Questions about the array below.
1) The entry just right of 198?
2) The entry just left of 209?
3) The 3rd largest entry?
[[158, 194, 153, 142, 188, 199, 222, 153, 125, 158, 145, 128, 127, 126], [153, 61, 72, 190, 155, 201, 228, 216, 253, 159, 209, 170, 95, 152], [144, 96, 153, 198, 193, 163, 124, 144, 131, 156, 114, 143, 183, 190], [115, 145, 135, 179, 149, 156, 130, 107, 144, 131, 160, 154, 153, 105], [144, 147, 130, 141, 182, 115, 135, 114, 143, 131, 156, 133, 161, 142], [148, 105, 128, 136, 149, 143, 157, 141, 138, 130, 144, 125, 125, 203]]
1) 193
2) 159
3) 222

((100.2, -1.4, 53.3, -168.8, 208.4), (233.3, -48.3, 43.2, -78.7, 158.7), (274.9, -75.6, 14.0, 107.9, 4.7), (102.3, -169.9, 4.8, -143.0, -66.9), (271.4, -26.3, 37.2, 68.7, 91.5), (200.4, -92.0, 41.1, -143.5, 114.0), (11.6, -125.1, 11.3, -222.6, 17.3), (92.3, -164.3, 2.1, -189.3, -16.8), (87.1, -139.8, -36.8, 66.8, -192.0))
The entry just left of -169.9: 102.3
The entry just right of 107.9 is 4.7
The second entry in reading order: -1.4
The first entry in reading order -> 100.2
What is the third entry in reading order?
A: 53.3
What is the 2nd smallest entry?
A: -192.0
What is the entry just left of -66.9?
A: -143.0
What is the entry just left of 66.8?
A: -36.8
The entry just right of the centre entry: 68.7
The entry just left of 68.7: 37.2
The entry just right of -143.0 -> -66.9
What is the 2nd largest entry?
A: 271.4
What is the 3rd smallest entry?
A: -189.3
What is the entry just right of 11.6?
A: -125.1
What is the entry just right of the smallest entry?
A: 17.3
The largest entry -> 274.9
What is the entry just right of 102.3?
A: -169.9
The entry just left of the smallest entry: 11.3
What is the smallest entry?
A: -222.6

[-20  -8   8 -10   3   9  21 -34 -20 -27   1  -5  30]
Read off the smallest entry.
-34
The entry just left of -10: 8
Read off the entry just left of 9.
3

Questions about the row below.
1) Read off the entry just left of 144.
2) Read off the second entry from the right.
3) Read off the entry just right of the smallest entry.
[840 144 735 880 511]
1) 840
2) 880
3) 735

Read these off the matrix that follows.
1) The smallest entry in the last column?
2) The last entry, reading row by row?
3) The entry just right of -163?
4) The largest entry in the first column?
5) The first entry in reading order?
6) The bottom entry of the column that holds the smallest entry?
7) The fourth-last entry, reading row by row?
8) The third entry on the diagonal from the top-right corner?
[[-123  323  -16 -163 -265]
 [-281  170  666  148 -303]
 [ 280  652 -641 -204  366]
 [-264  399 -383 -465  133]
 [ 685  380 -137 -370  -43]
 [-365  -68 -327 -815  216]]
1) -303
2) 216
3) -265
4) 685
5) -123
6) -815
7) -68
8) -641

[ 31  26  13   0   8   0  -9 -11  -9 -17 -33 -36]
The 2nd entry from the right is -33
The entry just right of 8: 0
Give the 1st entry from the left.
A: 31
Give the 2nd entry from the left.
A: 26

Questions about the table below. Indices start at 0.
1) Report the entry in the top-left corner.
2) Report the entry in row 0 and column 1.
3) Report the bottom-right entry.
4) Report the entry at row 1, column 0.
5) Report the minimum.
6) Report the entry in row 1 and column 2.
[[14 58 64 60]
 [93 47 46 56]
 [86 52 47 33]
 [28 34 37 63]
 [82 41 41 63]
 [83 44 41 44]
 [48 64 68 58]
 [88 55 52 41]
 [23 47 44 23]
 [25 60 58 24]
 [41 33 30 42]
 [ 8 42 45 50]
 [77 36 36 64]
 [58 42 36 22]]
1) 14
2) 58
3) 22
4) 93
5) 8
6) 46

Read these off the row that follows.
1) Give the entry just right of the smallest entry.
2) Give the entry just right of 90.3.
3) Give the minimum.
4) Give the entry just left of the smallest entry.
5) Give the median of all entries.
array([   9.8,  -76.1,  -43.0, -152.7,  160.8,   90.3,  -75.6,  -31.1,
        -31.9])
1) 160.8
2) -75.6
3) -152.7
4) -43.0
5) -31.9

[[-0.03  0.07  0.19  0.04  0.09  0.19 -0.02]
 [ 0.01  0.03  0.04  0.02 -0.02  0.02  0.06]
 [ 0.04  0.06  0.03  0.04  0.03  0.00  0.03]
 [ 0.07 -0.07 -0.15  0.00  0.03 -0.08  0.00]]
Indices start at 0.
The entry in row 0 and column 0 is -0.03
Give the top-right entry.
A: -0.02
Give the entry at row 0, column 1.
A: 0.07
The entry in row 0 and column 2 -> 0.19
Give the entry directly above -0.08.
A: 0.00
Give the entry just left of -0.08.
A: 0.03
The entry in the bottom-right corner: 0.00
Give the entry in the bottom-left corner.
A: 0.07
The entry at row 1, column 0 -> 0.01
The entry at row 2, column 0 -> 0.04
The entry in row 1 and column 2: 0.04
The entry in row 2 and column 1 is 0.06
The entry just right of the smallest entry is 0.00
